Here is a tiny trained network, its code and every weight. The questions are about switching its units off for an input and a class, where a switched-off unit gives its printed mean instead of its output.

import numpy as np


def w(rows, s, z=0):
    codes = np.array(rows[::2]) - 128.0
    scale = np.full(codes.shape[1], s)
    scale[-1] = z or s
    return codes * scale


def f(y):
    return np.maximum(y, 0)


def log_softmax(a):
    a = a - a.max(-1, keepdims=True)
    return a - np.log(np.exp(a).sum(-1, keepdims=True))


def net(x, mask):
    res = np.array(x, float).reshape(1, 5) / 4 @ E
    y = f(res @ A[0][:, :-1].T + A[0][:, -1])
    res = res + np.where(mask, y, B[0][:, -1]) @ B[0][:, :-1]
    return log_softmax(res[-1] @ U[:, :-1].T + U[:, -1])


A, B = {}, {}
E = w([
[223,110,251,182,184,108,127,113,134],'x0',
[204,224,56,164,192,193,135,145,15],'x1',
[64,165,115,98,166,123,150,194,180],'x2',
[125,2,139,133,178,161,196,117,44],'x3',
[235,156,168,23,110,41,240,204,98],'x4',
],0.0072)
A[0] = w([
[183,242,82,200,230,209,141,188,77,112],'N0',
[138,143,42,69,164,98,202,248,24,171],'N1',
[88,71,185,182,217,96,105,154,178,254],'N2',
[153,181,214,130,119,43,158,193,183,171],'N3',
[78,187,35,143,47,134,44,102,128,214],'N4',
[68,91,74,230,184,240,85,61,66,179],'N5',
[68,96,91,212,201,235,63,97,83,156],'N6',
[235,221,182,94,110,90,125,111,152,245],'N7',
[157,128,88,46,156,104,220,183,56,175],'N8',
[174,119,52,55,167,116,224,208,81,121],'N9',
[198,149,181,199,123,105,66,130,178,30],'N10',
[151,142,187,141,192,101,139,164,198,75],'N11',
[220,125,170,159,80,119,174,88,2,112],'N12',
[58,185,93,157,79,171,65,101,174,112],'N13',
[100,163,28,123,93,159,44,131,153,157],'N14',
[66,186,9,122,80,158,90,137,116,190],'N15',
],0.0069,0.0035)
B[0] = w([
[110,50,49,178,228,79,220,220,176,216],'N0',
[67,232,181,116,143,201,180,156,78,236],'N1',
[42,94,170,189,109,123,146,107,161,221],'N2',
[51,89,162,148,103,199,136,115,122,204],'N3',
[61,211,124,19,126,106,37,165,178,231],'N4',
[185,58,203,146,131,227,13,1,49,254],'N5',
[171,73,217,117,50,191,3,32,47,238],'N6',
[93,49,123,195,221,218,133,182,113,221],'N7',
[107,172,191,102,114,234,122,97,52,230],'N8',
[86,193,170,73,80,229,132,129,37,220],'N9',
[112,116,239,137,154,186,120,183,78,169],'N10',
[67,164,189,89,53,170,106,92,120,162],'N11',
[175,108,80,94,156,124,104,77,24,220],'N12',
[108,188,76,38,93,121,51,88,141,212],'N13',
[59,226,141,39,84,117,33,147,121,207],'N14',
[32,210,150,77,158,145,79,181,179,218],'N15',
],0.007,0.0092)
U = w([
[84,70,140,192,179,156,203,209,187,248],'0',
[253,111,39,202,114,37,221,204,239,2],'1',
[207,164,93,148,164,137,231,155,75,25],'2',
[196,175,47,180,184,97,59,164,144,54],'3',
[77,99,137,208,112,89,199,122,236,36],'4',
[82,198,175,82,38,182,94,77,87,112],'5',
[86,182,32,83,114,49,110,176,236,198],'6',
[238,6,137,164,108,164,75,3,92,170],'7',
],0.0075,0.0057)

Each question gives the input, the list of numbers given to net, and the class t.
The units are the neurons (one row each of A and B). Each row of codes is followed by its name. A weight is (code - 128) times the scale printed after its matrix; where a second scale follows, it is the last column's (A, B and U).
mask holds one flag per neuron, in row order. A switched-off neuron (its flag False) gives its mean, the last column of its row in B, instead of its output. The means were averaged over made-up inputs and are rounded, as every weight is.
A unit's drop is (log p(t) with every unit on - log p(t) with that unit switched off) / (log p(t) with every unit on - log p(t) with every unit switched off).
The circuit of an input: a set's keep is (log p(t) with only the set's units on - log p(t) with every unit switched off) / (log p(t) with every unit on - log p(t) with every unit switched off). Starting from the 12 units with the biggest drops (on a tie, the unit counted first), units are removed one at a time, each time the one whose removal leaves the highest keep (on an exact tie, the one counted first), for as long as the keep stays at least 0.8.
units of the circuit, in order: the units of the circuit, biggest drop first
most important unit: the unit with the biggest drop
top k neurons: the k neurons with the biggest drops, biggest first
drop of u: that unit's drop, to one decimal
input [-1,5,1,-7,8], class 0: units of the circuit, in order : (N7; N0)
input [-6,-1,7,-3,0], class 6: units of the circuit, in order : (N5; N6)
input [1,-2,-4,-2,2], class 7: units of the circuit, in order : (N1; N4)
input [3,5,1,-1,6], class 2: most important unit : N0
input [6,-6,-7,-6,-1], class 0: top 2 neurons : (N5; N6)
input [7,4,-6,1,3], class 2: top 2 neurons : (N5; N6)
input [-3,0,1,7,-1], class 7: top 3 neurons : (N4; N14; N5)
input [-7,-6,-7,-6,6], class 6: top 2 neurons : (N5; N6)
input [-4,5,-5,-6,1], class 6: drop of N0 : 0.1
input [6,-8,6,4,0], class 4: drop of N2 : 0.1
input [6,-5,1,2,6], class 0: drop of N14 : 0.2
input [-2,-7,-2,-7,8], class 0: drop of N8 : 0.0
